Below is a small trained network, with its code and all its weights. Each question gives an input and a class and asks what happens when units are switched off, that is, made to give their printed mean instead of their output.

import numpy as np


def w(rows, s, z=0):
    codes = np.array(rows[::2]) - 128.0
    scale = np.full(codes.shape[1], s)
    scale[-1] = z or s
    return codes * scale


def norm(h):
    return h / np.sqrt((h * h).mean(-1, keepdims=True) + 1e-5)


def f(y):
    return np.maximum(y, 0)


def log_softmax(a):
    a = a - a.max(-1, keepdims=True)
    return a - np.log(np.exp(a).sum(-1, keepdims=True))


def net(x, mask):
    res = np.array(x, float).reshape(1, 8) / 4 @ E
    u = 0
    for l in range(3):
        y = f(norm(res) @ A[l][:, :-1].T + A[l][:, -1])
        res = res + np.where(mask[u : u + 4], y, B[l][:, -1]) @ B[l][:, :-1]
        u += 4
    return log_softmax(norm(res)[-1] @ U[:, :-1].T + U[:, -1])


A, B = {}, {}
E = w([
[124,92,133,93,154,153,150,111,89],'x0',
[96,203,109,1,111,105,157,187,162],'x1',
[139,157,117,156,117,95,110,119,129],'x2',
[173,39,94,54,65,74,45,190,99],'x3',
[85,118,52,88,198,167,50,73,217],'x4',
[139,152,130,127,78,157,99,114,130],'x5',
[161,164,52,194,160,211,126,208,70],'x6',
[131,117,122,114,117,146,131,116,122],'x7',
],0.0089)
A[0] = w([
[179,138,218,152,58,58,230,189,61,22],'0.n0',
[248,200,221,124,70,171,240,185,23,141],'0.n1',
[95,155,208,101,77,119,157,99,137,3],'0.n2',
[148,169,2,194,88,215,199,208,62,2],'0.n3',
],0.0075,0.0052)
B[0] = w([
[251,82,50,112,107,117,104,53,240,216],'0.n0',
[75,149,16,162,112,147,130,109,163,255],'0.n1',
[105,185,226,77,132,196,157,112,137,149],'0.n2',
[212,139,254,14,197,161,142,137,82,193],'0.n3',
],0.0093,0.0079)
A[1] = w([
[88,111,185,114,102,81,153,122,152,4],'1.n0',
[158,161,66,186,142,127,152,235,128,113],'1.n1',
[89,248,163,160,109,189,235,55,129,56],'1.n2',
[163,66,115,66,2,94,77,225,73,66],'1.n3',
],0.0092,0.0036)
B[1] = w([
[164,102,234,149,240,172,213,96,59,149],'1.n0',
[120,144,164,70,107,214,127,116,103,184],'1.n1',
[46,74,80,147,106,12,68,184,75,253],'1.n2',
[58,140,105,200,165,69,153,186,74,232],'1.n3',
],0.011,0.0069)
A[2] = w([
[161,41,200,254,105,190,95,83,105,142],'2.n0',
[131,71,234,112,91,5,133,84,150,2],'2.n1',
[131,113,240,80,41,58,127,31,165,6],'2.n2',
[165,160,218,98,186,115,187,136,163,106],'2.n3',
],0.0082,0.0044)
B[2] = w([
[142,103,193,78,1,89,194,226,242,253],'2.n0',
[183,198,181,102,198,135,133,137,58,220],'2.n1',
[233,229,211,70,208,160,175,133,75,190],'2.n2',
[103,112,98,114,5,73,212,154,167,162],'2.n3',
],0.0094,0.0051)
U = w([
[44,62,93,207,127,27,116,152,33,44],'0',
[203,214,247,97,185,243,162,110,33,5],'1',
[65,129,148,76,51,101,166,196,214,129],'2',
[163,108,21,133,165,156,74,2,245,203],'3',
[105,101,117,94,90,112,147,146,145,237],'4',
],0.0078,0.0023)

Each question gives the input, the list of numbers given to net, and the class t.
The units are the neurons (one row each of A and B). Each row of codes is followed by its name. A weight is (code - 128) times the scale printed after its matrix; where a second scale follows, it is the last column's (A, B and U).
mask holds one flag per neuron, layer by layer. A switched-off neuron (its flag False) gives its mean, the last column of its row in B, instead of its output. The means were averaged over made-up inputs and are rounded, as every weight is.
A unit's drop is (log p(t) with every unit on - log p(t) with that unit switched off) / (log p(t) with every unit on - log p(t) with every unit switched off).
The circuit of an input: a set's keep is (log p(t) with only the set's units on - log p(t) with every unit switched off) / (log p(t) with every unit on - log p(t) with every unit switched off). Starting from all 12 units, units are removed one at a time, each time the one whose removal leaves the highest keep (on an exact tie, the one counted first), for as long as the keep stays at least 0.8.
units of the circuit, in order: the units of the circuit, biggest drop first
top k neurons: the k neurons with the biggest drops, biggest first
k most important neurons of layer l: the k neurons of layer l with the biggest drops, biggest first
input [-4,-2,-8,-3,7,-5,-7,-3], class 1: units of the circuit, in order : [0.n1; 2.n2; 2.n1]
input [-6,2,1,5,-2,-4,-5,-4], class 0: top 2 neurons : [1.n3; 0.n3]
input [-7,-7,2,-3,-2,4,1,4], class 2: top 2 neurons : [2.n0; 1.n3]
input [-3,-7,5,6,4,0,7,-8], class 1: units of the circuit, in order : [1.n2; 1.n1]
input [-7,-3,6,-4,-7,2,-8,-3], class 1: units of the circuit, in order : [2.n2]
input [4,3,-8,-1,-8,-6,-4,-2], class 3: 2 most important neurons of layer 0 : [0.n0; 0.n1]
input [-1,7,-2,-2,-8,0,3,0], class 3: top 2 neurons : [0.n0; 0.n1]
input [2,6,-8,-8,5,5,6,-1], class 0: top 2 neurons : [1.n2; 0.n0]
input [6,-2,-5,-1,-6,2,-5,7], class 3: 3 most important neurons of layer 0 : [0.n0; 0.n1; 0.n3]
input [-8,-8,8,-6,7,-1,-2,6], class 2: top 2 neurons : [2.n0; 0.n1]
input [-7,-8,-7,6,6,1,3,-7], class 2: top 2 neurons : [2.n0; 1.n2]
input [4,-3,-6,-5,-5,5,5,-4], class 0: top 3 neurons : [1.n2; 0.n1; 0.n3]
input [-4,-7,1,6,5,-1,0,3], class 2: units of the circuit, in order : [2.n0; 1.n2]
input [-2,-4,8,-1,-1,3,5,-1], class 1: units of the circuit, in order : [0.n3]
input [6,5,-2,-7,4,1,-8,-6], class 1: 3 most important neurons of layer 2 : [2.n2; 2.n1; 2.n0]
input [-1,4,4,6,6,0,0,3], class 0: top 3 neurons : [1.n3; 0.n0; 0.n1]
input [-4,-3,-4,-3,0,1,5,-3], class 1: 2 most important neurons of layer 1 : [1.n3; 1.n2]
input [6,-5,5,-4,4,5,3,-4], class 2: top 4 neurons : [2.n0; 1.n3; 0.n1; 0.n2]
input [2,-3,-5,6,5,5,-6,1], class 0: units of the circuit, in order : [1.n3; 0.n0]
input [2,-3,1,-8,6,8,6,8], class 0: 2 most important neurons of layer 0 : [0.n0; 0.n1]
input [3,-8,-4,0,0,7,-4,0], class 2: most important neuron of layer 0 : [0.n3]
input [3,-8,2,4,4,4,-8,4], class 1: 2 most important neurons of layer 2 : [2.n2; 2.n1]
input [8,-2,-5,-5,-6,-3,3,-7], class 3: top 3 neurons : [0.n0; 0.n1; 1.n3]
input [0,-4,-2,-3,7,8,5,-3], class 4: top 3 neurons : [2.n0; 0.n0; 0.n1]
